Below are the code and all the weights of a small trained network. Each question names an input and a class and asks about switching units off, where a switched-off unit gives its printed mean instead of its output.

import numpy as np


def w(rows, s, z=0):
    codes = np.array(rows[::2]) - 128.0
    scale = np.full(codes.shape[1], s)
    scale[-1] = z or s
    return codes * scale


def f(y):
    return np.maximum(y, 0)


def log_softmax(a):
    a = a - a.max(-1, keepdims=True)
    return a - np.log(np.exp(a).sum(-1, keepdims=True))


def net(x, mask):
    res = np.array(x, float).reshape(1, 5) / 4 @ E
    y = f(res @ A[0][:, :-1].T + A[0][:, -1])
    res = res + np.where(mask, y, B[0][:, -1]) @ B[0][:, :-1]
    return log_softmax(res[-1] @ U[:, :-1].T + U[:, -1])


A, B = {}, {}
E = w([
[52,136,72,160,182,154,56],'x0',
[59,185,128,121,123,130,72],'x1',
[184,212,86,133,151,108,167],'x2',
[54,108,186,247,99,107,209],'x3',
[208,176,148,180,193,168,105],'x4',
],0.011)
A[0] = w([
[181,197,118,87,178,99,90,79],'neuron 0',
[167,183,125,240,201,174,126,156],'neuron 1',
[151,46,118,54,191,160,148,157],'neuron 2',
[24,2,159,138,65,128,98,147],'neuron 3',
[134,88,219,44,67,61,133,147],'neuron 4',
[241,209,108,190,140,107,92,1],'neuron 5',
[203,211,140,179,142,32,197,254],'neuron 6',
[124,73,116,204,63,178,151,124],'neuron 7',
],0.0085,0.0035)
B[0] = w([
[125,101,154,49,127,194,134,203],'neuron 0',
[74,178,206,196,98,174,132,209],'neuron 1',
[64,105,124,162,129,207,169,179],'neuron 2',
[82,217,237,231,168,198,135,250],'neuron 3',
[108,177,107,112,72,25,173,211],'neuron 4',
[60,115,174,131,87,225,175,192],'neuron 5',
[119,121,38,166,45,2,216,225],'neuron 6',
[146,191,148,136,222,124,138,187],'neuron 7',
],0.0086,0.012)
U = w([
[161,147,136,66,162,193,105,69],'0',
[188,132,183,134,142,67,137,3],'1',
[73,180,83,78,170,163,12,185],'2',
[157,84,79,65,141,118,113,56],'3',
[194,161,62,76,75,48,161,119],'4',
[152,107,151,157,181,164,10,21],'5',
[57,127,171,202,98,173,142,181],'6',
],0.012,0.0052)

Each question gives the input, the list of numbers given to net, and the class t.
The units are the neurons (one row each of A and B). Each row of codes is followed by its name. A weight is (code - 128) times the scale printed after its matrix; where a second scale follows, it is the last column's (A, B and U).
mask holds one flag per neuron, in row order. A switched-off neuron (its flag False) gives its mean, the last column of its row in B, instead of its output. The means were averaged over made-up inputs and are rounded, as every weight is.
A unit's drop is (log p(t) with every unit on - log p(t) with that unit switched off) / (log p(t) with every unit on - log p(t) with every unit switched off).
The circuit of an input: a set's keep is (log p(t) with only the set's units on - log p(t) with every unit switched off) / (log p(t) with every unit on - log p(t) with every unit switched off). Starting from all 8 units, units are removed one at a time, each time the one whose removal leaves the highest keep (on an exact tie, the one counted first), for as long as the keep stays at least 0.8.
circuit, biggest first: the units of the circuit, biggest drop first
top k neurons: the k neurons with the biggest drops, biggest first
drop of u: that unit's drop, to one decimal
input [-6,5,-6,-2,4], class 4: circuit, biggest first -> (neuron 3; neuron 1)
input [-6,-8,-1,3,-6], class 4: circuit, biggest first -> (neuron 4)
input [2,8,8,-8,2], class 0: circuit, biggest first -> (neuron 0; neuron 5)
input [-8,8,-4,-4,-3], class 4: top 3 neurons -> (neuron 4; neuron 1; neuron 5)
input [-6,1,5,-1,4], class 4: top 2 neurons -> (neuron 6; neuron 3)
input [-5,-2,8,-6,7], class 6: top 3 neurons -> (neuron 5; neuron 1; neuron 6)
input [3,2,3,-2,-1], class 2: circuit, biggest first -> (neuron 6; neuron 3)
input [7,-3,2,-6,8], class 6: top 2 neurons -> (neuron 1; neuron 5)
input [-3,-5,-4,-6,-4], class 4: top 2 neurons -> (neuron 4; neuron 1)
input [-1,-3,5,-8,-3], class 3: top 4 neurons -> (neuron 3; neuron 0; neuron 1; neuron 2)
input [3,-1,-4,-3,6], class 5: top 2 neurons -> (neuron 6; neuron 3)
input [-3,-6,6,7,0], class 4: top 2 neurons -> (neuron 6; neuron 3)
input [-2,-6,5,-8,8], class 6: drop of neuron 1 -> 0.1
input [4,5,5,-2,0], class 2: circuit, biggest first -> (neuron 3)
input [0,8,-1,-2,0], class 2: drop of neuron 7 -> 0.0
input [7,-1,8,-7,6], class 6: drop of neuron 5 -> 0.6
input [5,-4,1,-2,-1], class 2: drop of neuron 3 -> 0.3
